Here is a tiny trained network, its code and every weight. The questions are about switching its units off for an input and a class, where a switched-off unit gives its printed mean instead of its output.

import numpy as np


def w(rows, s, z=0):
    codes = np.array(rows[::2]) - 128.0
    scale = np.full(codes.shape[1], s)
    scale[-1] = z or s
    return codes * scale


def f(y):
    return y / 2 * (1 + np.tanh(0.7978845608 * (y + 0.044715 * y**3)))


def log_softmax(a):
    a = a - a.max(-1, keepdims=True)
    return a - np.log(np.exp(a).sum(-1, keepdims=True))


def net(x, mask):
    res = np.array(x, float).reshape(1, 6) / 4 @ E
    y = f(res @ A[0][:, :-1].T + A[0][:, -1])
    res = res + np.where(mask, y, B[0][:, -1]) @ B[0][:, :-1]
    return log_softmax(res[-1] @ U[:, :-1].T + U[:, -1])


A, B = {}, {}
E = w([
[30,84,58,149,163,136,32],'x0',
[116,2,232,218,157,163,153],'x1',
[185,197,130,222,176,249,51],'x2',
[184,150,116,250,98,27,89],'x3',
[165,121,50,150,217,87,218],'x4',
[237,81,128,83,93,100,151],'x5',
],0.0091)
A[0] = w([
[54,136,162,156,173,145,160,138],'neuron 0',
[68,137,122,172,189,143,140,152],'neuron 1',
[111,179,48,104,116,122,119,239],'neuron 2',
[85,64,164,92,112,94,168,197],'neuron 3',
[81,120,147,167,110,127,141,126],'neuron 4',
[173,95,108,107,150,118,168,193],'neuron 5',
[69,166,134,133,92,142,70,171],'neuron 6',
[219,178,139,156,110,78,137,199],'neuron 7',
[66,135,114,76,103,127,110,70],'neuron 8',
[167,153,179,117,97,136,141,214],'neuron 9',
[101,187,134,69,87,103,122,187],'neuron 10',
[78,113,124,100,120,68,113,163],'neuron 11',
[210,107,55,128,200,160,157,140],'neuron 12',
[176,122,247,133,80,138,101,104],'neuron 13',
[166,124,92,103,150,159,207,184],'neuron 14',
[115,117,79,117,166,183,147,188],'neuron 15',
[133,158,54,143,148,132,21,103],'neuron 16',
[119,122,209,157,100,148,127,254],'neuron 17',
[119,50,119,108,153,89,107,188],'neuron 18',
[112,34,157,177,123,132,168,187],'neuron 19',
[169,154,93,161,107,86,132,144],'neuron 20',
],0.013,0.0043)
B[0] = w([
[106,99,113,107,229,140,135,192],'neuron 0',
[68,102,99,163,255,145,64,205],'neuron 1',
[39,197,137,147,76,75,114,236],'neuron 2',
[130,33,164,105,89,128,242,246],'neuron 3',
[129,107,122,144,148,144,101,167],'neuron 4',
[169,148,245,67,135,89,129,221],'neuron 5',
[93,99,28,113,108,170,93,209],'neuron 6',
[183,201,190,176,145,74,143,248],'neuron 7',
[74,123,69,80,114,73,147,190],'neuron 8',
[228,236,73,124,116,180,180,198],'neuron 9',
[91,117,62,108,167,100,222,216],'neuron 10',
[106,92,106,116,86,80,136,207],'neuron 11',
[106,157,208,63,112,143,2,248],'neuron 12',
[210,117,88,156,94,197,104,229],'neuron 13',
[140,182,223,34,132,165,137,239],'neuron 14',
[115,120,110,82,115,136,22,200],'neuron 15',
[90,148,103,213,97,144,35,228],'neuron 16',
[175,141,31,112,152,211,108,223],'neuron 17',
[132,54,157,155,83,96,112,209],'neuron 18',
[224,28,158,103,174,150,134,248],'neuron 19',
[130,152,196,201,147,34,105,200],'neuron 20',
],0.0079,0.012)
U = w([
[157,169,174,193,131,20,108,151],'0',
[20,93,67,95,81,82,138,138],'1',
[114,176,131,88,98,93,231,25],'2',
[43,128,77,196,94,133,62,63],'3',
[206,149,70,174,112,195,107,254],'4',
[107,147,196,62,109,131,52,236],'5',
[134,71,107,165,251,150,91,23],'6',
[185,8,157,121,99,97,146,142],'7',
],0.011,0.002)

Each question gives the input, the list of numbers given to net, and the class t.
The units are the neurons (one row each of A and B). Each row of codes is followed by its name. A weight is (code - 128) times the scale printed after its matrix; where a second scale follows, it is the last column's (A, B and U).
mask holds one flag per neuron, in row order. A switched-off neuron (its flag False) gives its mean, the last column of its row in B, instead of its output. The means were averaged over made-up inputs and are rounded, as every weight is.
A unit's drop is (log p(t) with every unit on - log p(t) with that unit switched off) / (log p(t) with every unit on - log p(t) with every unit switched off).
The circuit of an input: a set's keep is (log p(t) with only the set's units on - log p(t) with every unit switched off) / (log p(t) with every unit on - log p(t) with every unit switched off). Starting from the 12 units with the biggest drops (on a tie, the unit counted first), units are removed one at a time, each time the one whose removal leaves the highest keep (on an exact tie, the one counted first), for as long as the keep stays at least 0.8.
units of the circuit, in order: the units of the circuit, biggest drop first
k most important neurons: the k neurons with the biggest drops, biggest first
drop when u is switched off: that unit's drop, to one decimal
input [7,4,7,7,-5,5], class 4: units of the circuit, in order -> [neuron 13]
input [0,-3,-1,5,-5,2], class 0: units of the circuit, in order -> [neuron 7; neuron 20]
input [-8,2,-4,-1,-3,-6], class 2: 2 most important neurons -> [neuron 3; neuron 16]
input [8,-8,0,-2,-5,-8], class 3: 3 most important neurons -> [neuron 16; neuron 3; neuron 1]
input [-8,4,1,4,4,-7], class 6: units of the circuit, in order -> [neuron 0; neuron 1]
input [-5,8,2,4,1,-4], class 6: 3 most important neurons -> [neuron 0; neuron 19; neuron 1]
input [4,5,6,2,-7,-1], class 4: 2 most important neurons -> [neuron 13; neuron 17]
input [7,3,8,4,3,-6], class 3: 3 most important neurons -> [neuron 16; neuron 19; neuron 6]
input [1,-4,-8,-6,-5,6], class 1: 2 most important neurons -> [neuron 8; neuron 7]
input [8,3,-3,1,0,0], class 7: 2 most important neurons -> [neuron 18; neuron 19]
input [6,-6,3,-8,-6,2], class 1: 2 most important neurons -> [neuron 8; neuron 10]
input [-3,-4,-4,4,-8,3], class 2: 2 most important neurons -> [neuron 10; neuron 16]
input [0,6,5,6,2,2], class 4: 3 most important neurons -> [neuron 13; neuron 17; neuron 0]
input [2,6,-1,6,-7,4], class 4: units of the circuit, in order -> [neuron 17]
input [1,6,8,6,-4,-8], class 6: drop when neuron 1 is switched off -> 0.8
input [0,7,6,-3,-7,5], class 4: drop when neuron 18 is switched off -> 0.0
input [0,7,3,0,-4,-4], class 6: drop when neuron 0 is switched off -> 0.1
